Here is a tiny trained network, its code and every weight. The questions are about switching its units off for an input and a target symbol, where a switched-off unit gives its printed mean instead of its output.

import numpy as np


def w(rows, s, z=0):
    codes = np.array(rows[::2]) - 128.0
    scale = np.full(codes.shape[1], s)
    scale[-1] = z or s
    return codes * scale


def norm(h):
    return h / np.sqrt((h * h).mean(-1, keepdims=True) + 1e-5)


def f(y):
    return y / 2 * (1 + np.tanh(0.7978845608 * (y + 0.044715 * y**3)))


def softmax(a):
    e = np.exp(a - a.max(-1, keepdims=True))
    return e / e.sum(-1, keepdims=True)


def log_softmax(a):
    a = a - a.max(-1, keepdims=True)
    return a - np.log(np.exp(a).sum(-1, keepdims=True))


def net(x, mask):
    ids = ['ΘΞΦΨαβεημπστω'.index(c) for c in x.split()]
    T = len(ids)
    res = E[ids] + P[:T]
    u = 0
    for l in range(2):
        r = norm(res)
        for j in range(2):
            rows = slice(3 * j, 3 * j + 3)
            q, k, v = (r @ M[l][rows].T for M in (Q, K, V))
            z = softmax(np.where(np.tri(T) > 0, q @ k.T / 3**0.5, -1e9)) @ v
            o = O[l][rows]
            res = res + np.where(mask[u + j], z, o[:, -1]) @ o[:, :-1]
        u += 2
        y = f(norm(res) @ A[l][:, :-1].T + A[l][:, -1])
        res = res + np.where(mask[u : u + 8], y, B[l][:, -1]) @ B[l][:, :-1]
        u += 8
    return log_softmax(norm(res)[-1] @ U[:, :-1].T + U[:, -1])


Q, K, V, O, A, B = {}, {}, {}, {}, {}, {}
E = w([
[97,140,111,130,92,130,121,127,145],'Θ',
[158,156,108,109,125,118,108,119,121],'Ξ',
[220,154,93,187,223,138,129,194,254],'Φ',
[109,127,72,116,144,111,151,130,104],'Ψ',
[125,131,155,120,124,118,105,140,139],'α',
[94,134,133,129,129,118,131,152,129],'β',
[129,122,136,124,175,112,129,118,114],'ε',
[87,106,135,142,152,137,149,121,127],'η',
[129,102,152,127,116,143,117,101,142],'μ',
[125,90,124,129,148,137,151,89,125],'π',
[111,88,130,116,125,130,136,140,124],'σ',
[124,134,92,134,129,137,113,82,131],'τ',
[107,170,124,137,142,125,112,129,131],'ω',
],0.0037)
P = w([
[84,89,155,193,73,107,7,121,45],'0',
[124,117,159,143,85,92,86,136,62],'1',
[91,140,152,128,127,105,95,117,131],'2',
[102,145,149,111,146,118,112,139,158],'3',
[112,158,147,95,143,135,127,150,185],'4',
[112,154,126,54,152,151,123,147,219],'5',
],0.0014)
Q[0] = w([
[64,191,124,18,160,159,68,66,243],'L0H0',
[121,103,90,19,208,122,185,217,171],'L0H0',
[13,93,63,51,166,129,85,89,208],'L0H0',
[97,127,67,20,164,138,114,59,254],'L0H1',
[57,151,74,165,208,70,90,111,70],'L0H1',
[59,129,99,39,231,143,28,151,199],'L0H1',
],0.0043)
K[0] = w([
[113,130,99,28,169,184,208,150,214],'L0H0',
[158,151,102,203,153,201,120,145,242],'L0H0',
[182,199,156,43,155,139,207,152,236],'L0H0',
[160,161,110,97,196,193,202,217,253],'L0H1',
[136,130,202,17,78,106,180,105,98],'L0H1',
[109,168,102,27,152,158,211,106,223],'L0H1',
],0.0045)
V[0] = w([
[107,84,63,201,126,198,141,99,133],'L0H0',
[119,39,189,149,73,107,134,110,145],'L0H0',
[121,180,153,76,57,206,112,38,126],'L0H0',
[3,164,178,72,150,146,126,118,93],'L0H1',
[155,102,194,141,184,120,123,72,101],'L0H1',
[90,168,77,149,157,122,130,85,69],'L0H1',
],0.0028)
O[0] = w([
[133,164,134,22,168,78,100,192,177,169],'L0H0',
[140,216,98,106,194,182,155,137,110,124],'L0H0',
[80,126,179,158,184,49,163,147,20,224],'L0H0',
[254,145,134,95,64,129,193,106,52,254],'L0H1',
[81,175,119,73,108,168,166,153,102,123],'L0H1',
[149,72,184,41,104,147,151,102,139,233],'L0H1',
],0.0027,0.0019)
A[0] = w([
[176,142,170,107,146,136,170,162,90,98],'L0N0',
[131,91,186,108,117,107,191,204,42,186],'L0N1',
[76,144,97,198,112,156,160,65,59,209],'L0N2',
[120,79,176,126,207,167,241,72,43,8],'L0N3',
[185,128,203,117,154,123,120,93,105,68],'L0N4',
[179,112,138,84,41,160,126,87,117,104],'L0N5',
[138,115,57,111,127,108,216,87,2,206],'L0N6',
[116,194,82,80,81,118,128,158,40,127],'L0N7',
],0.0026,0.0015)
B[0] = w([
[97,161,74,101,168,96,119,86,146,146],'L0N0',
[61,86,142,102,145,68,76,97,142,203],'L0N1',
[162,46,187,117,71,126,94,172,198,170],'L0N2',
[175,92,122,154,67,87,101,124,147,160],'L0N3',
[126,147,2,158,115,146,155,56,185,164],'L0N4',
[174,84,102,19,130,114,150,167,115,183],'L0N5',
[126,175,186,195,143,178,30,188,88,252],'L0N6',
[96,157,185,76,173,202,167,133,172,194],'L0N7',
],0.0023,0.0026)
Q[1] = w([
[179,7,115,161,135,60,39,134,71],'L1H0',
[215,122,158,61,121,108,63,102,249],'L1H0',
[122,170,193,168,223,68,63,182,235],'L1H0',
[4,48,173,93,97,182,191,198,74],'L1H1',
[157,254,144,205,235,106,82,108,161],'L1H1',
[22,34,234,175,105,159,130,194,59],'L1H1',
],0.0036)
K[1] = w([
[148,172,158,167,57,80,143,134,69],'L1H0',
[165,123,87,115,109,51,197,174,189],'L1H0',
[85,186,107,155,94,67,110,102,232],'L1H0',
[108,123,135,87,99,164,102,42,4],'L1H1',
[73,144,129,157,168,166,108,152,226],'L1H1',
[84,180,138,138,69,182,131,46,63],'L1H1',
],0.0044)
V[1] = w([
[200,173,64,68,160,95,64,93,30],'L1H0',
[140,101,76,174,200,164,51,183,2],'L1H0',
[244,167,170,172,146,143,121,21,158],'L1H0',
[82,115,93,107,31,177,152,182,27],'L1H1',
[72,253,122,129,66,126,153,133,128],'L1H1',
[204,159,62,183,170,139,132,140,178],'L1H1',
],0.002)
O[1] = w([
[62,60,178,188,91,128,168,154,189,207],'L1H0',
[128,77,148,111,100,105,253,122,229,165],'L1H0',
[22,131,153,55,163,153,140,207,85,112],'L1H0',
[146,123,46,183,180,82,125,35,151,153],'L1H1',
[131,61,73,137,112,109,80,87,111,118],'L1H1',
[97,74,250,113,98,104,94,127,157,4],'L1H1',
],0.0026,0.003)
A[1] = w([
[145,65,97,127,44,179,166,121,34,130],'L1N0',
[58,124,126,142,149,166,72,94,215,33],'L1N1',
[201,95,85,103,136,141,147,69,28,111],'L1N2',
[168,165,118,169,107,188,51,192,155,100],'L1N3',
[30,132,115,62,151,7,181,84,133,33],'L1N4',
[252,146,70,135,80,233,158,126,142,69],'L1N5',
[45,182,181,189,235,173,107,213,86,4],'L1N6',
[191,117,113,162,184,107,148,142,175,208],'L1N7',
],0.0032,0.003)
B[1] = w([
[108,127,239,43,128,233,113,155,77,168],'L1N0',
[94,160,132,93,160,50,162,209,39,105],'L1N1',
[153,235,110,149,71,37,110,232,79,193],'L1N2',
[185,93,140,171,219,112,92,83,15,113],'L1N3',
[81,80,208,53,228,52,58,120,31,252],'L1N4',
[116,21,137,156,220,47,194,149,128,162],'L1N5',
[54,96,92,139,56,166,240,121,5,101],'L1N6',
[41,160,84,151,70,154,40,63,65,193],'L1N7',
],0.0026,0.002)
U = w([
[139,249,12,244,44,35,9,54,116,112],'Θ',
[39,19,238,216,8,219,17,34,239,69],'Ξ',
[52,149,147,226,238,225,40,245,253,114],'Φ',
[158,12,15,14,24,33,182,35,240,82],'Ψ',
[197,26,239,248,226,233,90,61,13,71],'α',
[236,31,113,202,133,24,195,245,60,127],'β',
[171,14,229,14,156,241,245,176,232,254],'ε',
[226,240,21,34,228,35,240,220,234,82],'η',
[9,175,87,199,134,245,251,51,12,206],'μ',
[12,240,45,16,201,230,203,59,198,45],'π',
[114,30,7,236,236,80,236,27,224,137],'σ',
[23,85,216,22,238,16,22,54,91,161],'τ',
[184,231,247,39,6,171,84,236,13,46],'ω',
],0.0048,0.0022)

Each question gives the input, a string of symbols that net reads in full, and the target symbol t.
The units are the heads (3 rows each of Q, K, V and O) and the neurons (one row each of A and B). Each row of codes is followed by its name. A weight is (code - 128) times the scale printed after its matrix; where a second scale follows, it is the last column's (O, A, B and U).
mask holds one flag per unit, layer by layer, with each layer's heads first. A switched-off unit (its flag False) gives its mean, the last column of its rows in O or B, instead of its output. The means were averaged over made-up inputs and are rounded, as every weight is.
A unit's drop is (log p(t) with every unit on - log p(t) with that unit switched off) / (log p(t) with every unit on - log p(t) with every unit switched off).
The circuit of an input: a set's keep is (log p(t) with only the set's units on - log p(t) with every unit switched off) / (log p(t) with every unit on - log p(t) with every unit switched off). Starting from the 12 units with the biggest drops (on a tie, the unit counted first), units are removed one at a time, each time the one whose removal leaves the highest keep (on an exact tie, the one counted first), for as long as the keep stays at least 0.8.
circuit, biggest first: the units of the circuit, biggest drop first
top k neurons: the k neurons with the biggest drops, biggest first
k most important neurons of layer l: the k neurons of layer l with the biggest drops, biggest first
input α ε Θ τ η α, target η: circuit, biggest first -> [L0N6 L1N4 L0H1]
input ω τ τ τ Θ, target τ: circuit, biggest first -> [L1N4 L0H0]
input Θ Φ π Θ μ ω, target ω: 3 most important neurons of layer 0 -> [L0N6 L0N1 L0N7]
input ε α τ μ Ψ Θ, target Ψ: circuit, biggest first -> [L0N6 L0H1]
input τ Θ η τ τ τ, target τ: circuit, biggest first -> [L0H0]
input Θ ω β Θ, target β: circuit, biggest first -> [L1N5 L0H1]
input τ ε τ ω τ Θ, target τ: circuit, biggest first -> [L0H0 L1N4]
input τ τ ω β σ ε, target σ: 2 most important neurons of layer 1 -> [L1N5 L1N4]
input Ξ Θ μ τ, target μ: circuit, biggest first -> [L0H0 L1N6 L0N6]
input ω η τ ω Ξ, target ω: circuit, biggest first -> [L0H0 L1H0 L1N0 L1N4]
input ω Θ Ψ τ τ σ, target τ: circuit, biggest first -> [L1N4 L0N1 L0N2]
input μ σ τ, target σ: circuit, biggest first -> [L1N5 L0N1 L1N4]
input π ω η τ, target η: 3 most important neurons of layer 1 -> [L1N5 L1N2 L1N4]
input ω τ η Θ β τ, target β: circuit, biggest first -> [L1N5 L0N1 L1N2 L0H1]
input τ η τ Ξ β, target Ξ: circuit, biggest first -> [L0H0]
input Ξ α Θ σ τ, target σ: circuit, biggest first -> [L1N5 L1N4]
input ε τ τ α Θ, target α: top 2 neurons -> [L1N3 L0N2]
input η α τ, target α: circuit, biggest first -> [L0N6 L0H0 L1N3 L0N2]
input Θ Ξ τ μ η, target μ: top 2 neurons -> [L1N6 L0N6]
input Φ Ξ Φ τ, target Φ: circuit, biggest first -> [L0H1]
input τ τ ω ε Ξ, target ε: top 3 neurons -> [L1N0 L1N5 L1N4]
input ε τ Ψ ε ε τ, target ε: 3 most important neurons of layer 1 -> [L1N0 L1N5 L1N4]
input τ τ σ η, target σ: 2 most important neurons of layer 1 -> [L1N5 L1N4]
input α τ ω η, target ω: 2 most important neurons of layer 1 -> [L1N2 L1N0]
input τ ω σ Ξ, target σ: 2 most important neurons of layer 1 -> [L1N5 L1N4]
input Θ Θ σ α, target σ: 2 most important neurons of layer 1 -> [L1N5 L1N4]
input η μ σ Ψ, target σ: top 3 neurons -> [L1N5 L0N6 L1N4]
input τ η ω, target η: top neuron -> [L1N5]
input τ α τ τ α β, target α: top 2 neurons -> [L1N3 L1N0]
input π σ μ, target σ: 2 most important neurons of layer 1 -> [L1N5 L1N4]
